Here is a tiny trained network, its code and every weight. The questions are about switching its units off for an input and a class, where a switched-off unit gives its printed mean instead of its output.

import numpy as np


def w(rows, s, z=0):
    codes = np.array(rows[::2]) - 128.0
    scale = np.full(codes.shape[1], s)
    scale[-1] = z or s
    return codes * scale


def norm(h):
    return h / np.sqrt((h * h).mean(-1, keepdims=True) + 1e-5)


def f(y):
    return np.maximum(y, 0)


def log_softmax(a):
    a = a - a.max(-1, keepdims=True)
    return a - np.log(np.exp(a).sum(-1, keepdims=True))


def net(x, mask):
    res = np.array(x, float).reshape(1, 3) / 4 @ E
    u = 0
    for l in range(4):
        y = f(norm(res) @ A[l][:, :-1].T + A[l][:, -1])
        res = res + np.where(mask[u : u + 10], y, B[l][:, -1]) @ B[l][:, :-1]
        u += 10
    return log_softmax(norm(res)[-1] @ U[:, :-1].T + U[:, -1])


A, B = {}, {}
E = w([
[1,220,209,78],'x0',
[62,4,136,127],'x1',
[149,160,208,230],'x2',
],0.0074)
A[0] = w([
[78,108,123,192,129],'L0N1',
[88,139,249,120,87],'L0N2',
[189,84,155,164,148],'L0N3',
[78,98,109,140,24],'L0N4',
[73,66,103,109,69],'L0N5',
[186,174,107,29,169],'L0N6',
[104,78,128,12,148],'L0N7',
[115,146,111,179,180],'L0N8',
[138,164,140,171,145],'L0N9',
[125,162,135,160,5],'L0N10',
],0.012,0.0032)
B[0] = w([
[106,143,149,254,178],'L0N1',
[144,131,128,52,235],'L0N2',
[51,149,170,81,208],'L0N3',
[19,61,120,195,154],'L0N4',
[78,160,123,188,203],'L0N5',
[163,176,40,205,235],'L0N6',
[162,154,16,82,254],'L0N7',
[126,135,53,131,169],'L0N8',
[189,184,65,125,184],'L0N9',
[141,99,125,145,145],'L0N10',
],0.0076,0.006)
A[1] = w([
[67,61,168,104,179],'L1N1',
[126,173,111,175,12],'L1N2',
[185,111,149,228,178],'L1N3',
[44,70,225,130,197],'L1N4',
[243,74,127,108,11],'L1N5',
[207,69,147,117,150],'L1N6',
[187,171,114,124,254],'L1N7',
[115,157,150,2,185],'L1N8',
[113,119,103,23,130],'L1N9',
[180,68,54,148,125],'L1N10',
],0.01,0.0017)
B[1] = w([
[159,8,91,127,195],'L1N1',
[91,93,132,172,189],'L1N2',
[108,169,175,38,211],'L1N3',
[171,109,87,106,216],'L1N4',
[166,124,118,33,163],'L1N5',
[188,124,255,9,153],'L1N6',
[37,47,155,187,255],'L1N7',
[152,40,97,117,213],'L1N8',
[223,195,82,172,207],'L1N9',
[87,216,81,63,247],'L1N10',
],0.0064,0.0048)
A[2] = w([
[156,157,212,144,101],'L2N1',
[205,113,155,78,83],'L2N2',
[196,135,102,87,46],'L2N3',
[118,179,35,128,128],'L2N4',
[90,173,106,105,104],'L2N5',
[187,125,47,150,222],'L2N6',
[215,78,129,108,71],'L2N7',
[174,115,255,192,197],'L2N8',
[116,191,75,114,252],'L2N9',
[133,140,175,4,135],'L2N10',
],0.011,0.0023)
B[2] = w([
[151,132,90,105,156],'L2N1',
[82,96,141,117,143],'L2N2',
[122,132,141,117,163],'L2N3',
[121,122,160,156,254],'L2N4',
[168,124,159,103,182],'L2N5',
[85,141,198,139,226],'L2N6',
[82,134,185,148,142],'L2N7',
[129,136,2,72,168],'L2N8',
[148,69,141,110,249],'L2N9',
[175,130,176,69,170],'L2N10',
],0.011,0.0089)
A[3] = w([
[150,160,2,167,168],'L3N1',
[129,248,171,104,144],'L3N2',
[4,83,115,172,252],'L3N3',
[106,63,224,201,166],'L3N4',
[96,172,92,73,114],'L3N5',
[187,205,121,170,23],'L3N6',
[184,170,148,196,64],'L3N7',
[175,156,147,137,118],'L3N8',
[234,218,174,164,115],'L3N9',
[143,123,175,63,71],'L3N10',
],0.011,0.0022)
B[3] = w([
[106,180,132,107,250],'L3N1',
[171,79,105,127,217],'L3N2',
[171,141,156,163,255],'L3N3',
[98,183,113,124,194],'L3N4',
[146,141,136,155,213],'L3N5',
[99,117,128,165,178],'L3N6',
[54,99,121,171,165],'L3N7',
[139,7,93,214,158],'L3N8',
[112,56,108,124,209],'L3N9',
[140,132,210,109,198],'L3N10',
],0.011,0.0064)
U = w([
[62,25,123,252,216],'0',
[166,89,246,54,162],'1',
[105,230,44,107,146],'2',
[74,201,218,199,3],'3',
],0.013,0.003)

Each question gives the input, the list of numbers given to net, and the class t.
The units are the neurons (one row each of A and B). Each row of codes is followed by its name. A weight is (code - 128) times the scale printed after its matrix; where a second scale follows, it is the last column's (A, B and U).
mask holds one flag per neuron, layer by layer. A switched-off neuron (its flag False) gives its mean, the last column of its row in B, instead of its output. The means were averaged over made-up inputs and are rounded, as every weight is.
A unit's drop is (log p(t) with every unit on - log p(t) with that unit switched off) / (log p(t) with every unit on - log p(t) with every unit switched off).
The circuit of an input: a set's keep is (log p(t) with only the set's units on - log p(t) with every unit switched off) / (log p(t) with every unit on - log p(t) with every unit switched off). Starting from the 12 units with the biggest drops (on a tie, the unit counted first), units are removed one at a time, each time the one whose removal leaves the highest keep (on an exact tie, the one counted first), for as long as the keep stays at least 0.8.
units of the circuit, in order: the units of the circuit, biggest drop first
most important unit: the unit with the biggest drop
k most important neurons: the k neurons with the biggest drops, biggest first
top k neurons in layer l: the k neurons of layer l with the biggest drops, biggest first
input [0,-5,-3], class 0: most important unit	L0N6
input [5,1,5], class 1: 3 most important neurons	L0N2; L0N6; L2N10
input [-3,-1,-5], class 2: top 3 neurons in layer 0	L0N6; L0N7; L0N1
input [-6,5,5], class 1: units of the circuit, in order	L1N3; L1N6
input [-1,7,8], class 2: top 2 neurons in layer 2	L2N6; L2N8
input [-7,-6,-1], class 1: top 4 neurons in layer 1	L1N5; L1N6; L1N3; L1N10
input [-3,-2,7], class 2: 2 most important neurons	L2N8; L0N7
input [5,-6,8], class 2: top 4 neurons in layer 0	L0N7; L0N6; L0N5; L0N2
input [2,-7,-7], class 0: top 4 neurons in layer 2	L2N8; L2N4; L2N6; L2N5
input [-2,0,2], class 3: 3 most important neurons	L0N3; L0N8; L3N3
input [-4,-2,2], class 1: 3 most important neurons	L0N5; L0N6; L0N7
input [0,3,0], class 3: top 2 neurons in layer 1	L1N7; L1N8
input [-2,-1,2], class 3: top 2 neurons in layer 0	L0N3; L0N8
input [3,0,6], class 2: most important unit	L2N8
input [2,-4,6], class 2: 2 most important neurons	L0N7; L2N8
input [2,-7,6], class 0: top 2 neurons in layer 0	L0N9; L0N8
input [-7,5,7], class 1: top 2 neurons in layer 2	L2N10; L2N7
input [-3,2,-1], class 3: 2 most important neurons	L0N3; L3N4
input [2,6,-7], class 2: top 2 neurons in layer 1	L1N7; L1N9
input [-1,0,-5], class 2: units of the circuit, in order	L0N7
input [-3,5,8], class 2: 2 most important neurons	L0N1; L2N8
